Below are the code and all the weights of a small trained network. Each question names an input and a class and asks about switching units off, where a switched-off unit gives its printed mean instead of its output.

import numpy as np


def w(rows, s, z=0):
    codes = np.array(rows[::2]) - 128.0
    scale = np.full(codes.shape[1], s)
    scale[-1] = z or s
    return codes * scale


def f(y):
    return y / 2 * (1 + np.tanh(0.7978845608 * (y + 0.044715 * y**3)))


def log_softmax(a):
    a = a - a.max(-1, keepdims=True)
    return a - np.log(np.exp(a).sum(-1, keepdims=True))


def net(x, mask):
    res = np.array(x, float).reshape(1, 7) / 4 @ E
    y = f(res @ A[0][:, :-1].T + A[0][:, -1])
    res = res + np.where(mask, y, B[0][:, -1]) @ B[0][:, :-1]
    return log_softmax(res[-1] @ U[:, :-1].T + U[:, -1])


A, B = {}, {}
E = w([
[117,123,254,64],'x0',
[226,130,132,147],'x1',
[156,169,166,199],'x2',
[98,126,180,96],'x3',
[153,134,114,49],'x4',
[95,153,98,126],'x5',
[145,206,143,121],'x6',
],0.0074)
A[0] = w([
[123,122,123,131,117],'neuron 1',
[145,124,118,128,137],'neuron 2',
[183,118,151,120,62],'neuron 3',
[153,95,152,128,89],'neuron 4',
[176,102,94,116,60],'neuron 5',
[177,84,91,118,64],'neuron 6',
[140,182,127,139,58],'neuron 7',
[167,163,140,135,66],'neuron 8',
[119,139,124,141,118],'neuron 9',
[113,116,136,124,104],'neuron 10',
[141,140,20,6,137],'neuron 11',
[177,135,140,176,156],'neuron 12',
[159,162,142,183,106],'neuron 13',
[198,103,150,110,116],'neuron 14',
[156,116,142,126,93],'neuron 15',
[92,144,212,53,112],'neuron 16',
[205,96,168,53,91],'neuron 17',
[104,127,129,130,120],'neuron 18',
[137,159,45,112,43],'neuron 19',
[125,118,98,147,154],'neuron 20',
[75,73,127,110,102],'neuron 21',
[109,140,118,147,108],'neuron 22',
[116,127,135,124,114],'neuron 23',
[171,120,153,126,44],'neuron 24',
[96,128,113,145,130],'neuron 25',
[100,50,136,82,85],'neuron 26',
[48,36,130,85,126],'neuron 27',
[156,109,141,127,122],'neuron 28',
[155,116,110,124,84],'neuron 29',
[161,114,141,125,113],'neuron 30',
[89,119,121,127,94],'neuron 31',
[73,132,175,93,2],'neuron 32',
[100,129,143,119,42],'neuron 33',
[144,121,114,99,131],'neuron 34',
],0.016,0.007)
B[0] = w([
[130,134,122,119,125],'neuron 1',
[135,120,113,148,139],'neuron 2',
[85,175,168,139,140],'neuron 3',
[111,105,164,161,132],'neuron 4',
[104,165,75,104,143],'neuron 5',
[115,147,59,123,151],'neuron 6',
[97,78,133,123,138],'neuron 7',
[61,121,149,95,142],'neuron 8',
[140,127,113,117,132],'neuron 9',
[126,128,137,109,124],'neuron 10',
[233,2,124,112,255],'neuron 11',
[113,55,112,206,201],'neuron 12',
[103,61,107,171,184],'neuron 13',
[78,128,169,195,169],'neuron 14',
[105,131,157,156,127],'neuron 15',
[239,203,237,98,227],'neuron 16',
[173,65,183,189,192],'neuron 17',
[136,135,120,94,131],'neuron 18',
[132,94,99,70,182],'neuron 19',
[173,158,63,93,171],'neuron 20',
[91,98,139,71,164],'neuron 21',
[148,133,102,98,136],'neuron 22',
[131,133,133,111,125],'neuron 23',
[99,176,166,134,129],'neuron 24',
[156,146,87,70,150],'neuron 25',
[58,57,152,145,168],'neuron 26',
[53,60,148,36,214],'neuron 27',
[106,108,146,163,136],'neuron 28',
[120,155,105,122,128],'neuron 29',
[95,119,153,159,136],'neuron 30',
[123,142,113,77,134],'neuron 31',
[129,219,136,156,151],'neuron 32',
[120,170,144,116,119],'neuron 33',
[132,97,134,159,140],'neuron 34',
],0.031,0.0082)
U = w([
[68,140,119,58,80],'0',
[80,85,1,211,118],'1',
[72,198,47,83,2],'2',
[240,102,74,127,89],'3',
[180,201,119,119,104],'4',
[155,72,163,141,146],'5',
[126,19,6,115,255],'6',
],0.0054)

Each question gives the input, the list of numbers given to net, and the class t.
The units are the neurons (one row each of A and B). Each row of codes is followed by its name. A weight is (code - 128) times the scale printed after its matrix; where a second scale follows, it is the last column's (A, B and U).
mask holds one flag per neuron, in row order. A switched-off neuron (its flag False) gives its mean, the last column of its row in B, instead of its output. The means were averaged over made-up inputs and are rounded, as every weight is.
A unit's drop is (log p(t) with every unit on - log p(t) with that unit switched off) / (log p(t) with every unit on - log p(t) with every unit switched off).
The circuit of an input: a set's keep is (log p(t) with only the set's units on - log p(t) with every unit switched off) / (log p(t) with every unit on - log p(t) with every unit switched off). Starting from the 12 units with the biggest drops (on a tie, the unit counted first), units are removed one at a time, each time the one whose removal leaves the highest keep (on an exact tie, the one counted first), for as long as the keep stays at least 0.8.
units of the circuit, in order: the units of the circuit, biggest drop first
most important unit: the unit with the biggest drop
top k neurons: the k neurons with the biggest drops, biggest first
drop when u is switched off: that unit's drop, to one decimal
input [-4,-2,4,7,-6,0,7], class 1: most important unit	neuron 11
input [-7,5,8,1,0,3,2], class 1: units of the circuit, in order	neuron 11; neuron 12
input [3,-3,-8,6,-6,-4,4], class 0: units of the circuit, in order	neuron 27; neuron 11
input [1,-7,3,-7,5,1,1], class 3: units of the circuit, in order	neuron 27; neuron 26
input [-1,8,7,7,4,5,6], class 1: units of the circuit, in order	neuron 16; neuron 11; neuron 12
input [3,-1,-5,-1,-7,-3,3], class 0: top 2 neurons	neuron 11; neuron 17
input [4,4,4,0,-5,0,-1], class 1: units of the circuit, in order	neuron 16; neuron 11; neuron 27
input [8,-5,2,-1,7,6,5], class 4: top 2 neurons	neuron 16; neuron 32
input [1,-6,-1,6,7,-1,-7], class 5: top 2 neurons	neuron 16; neuron 11
input [0,1,-8,5,6,-7,-5], class 5: top 2 neurons	neuron 16; neuron 17
input [0,-2,5,-8,-8,-5,-2], class 1: top 2 neurons	neuron 11; neuron 27
input [7,-8,-1,8,-3,-2,-7], class 0: drop when neuron 27 is switched off	0.4
input [3,-3,-6,5,7,8,-6], class 5: drop when neuron 11 is switched off	1.0
input [1,5,8,-5,0,4,-7], class 1: drop when neuron 7 is switched off	0.0
input [8,-6,-6,1,-7,-4,8], class 4: units of the circuit, in order	neuron 16
input [3,-3,-4,1,-3,5,-1], class 0: drop when neuron 27 is switched off	0.1
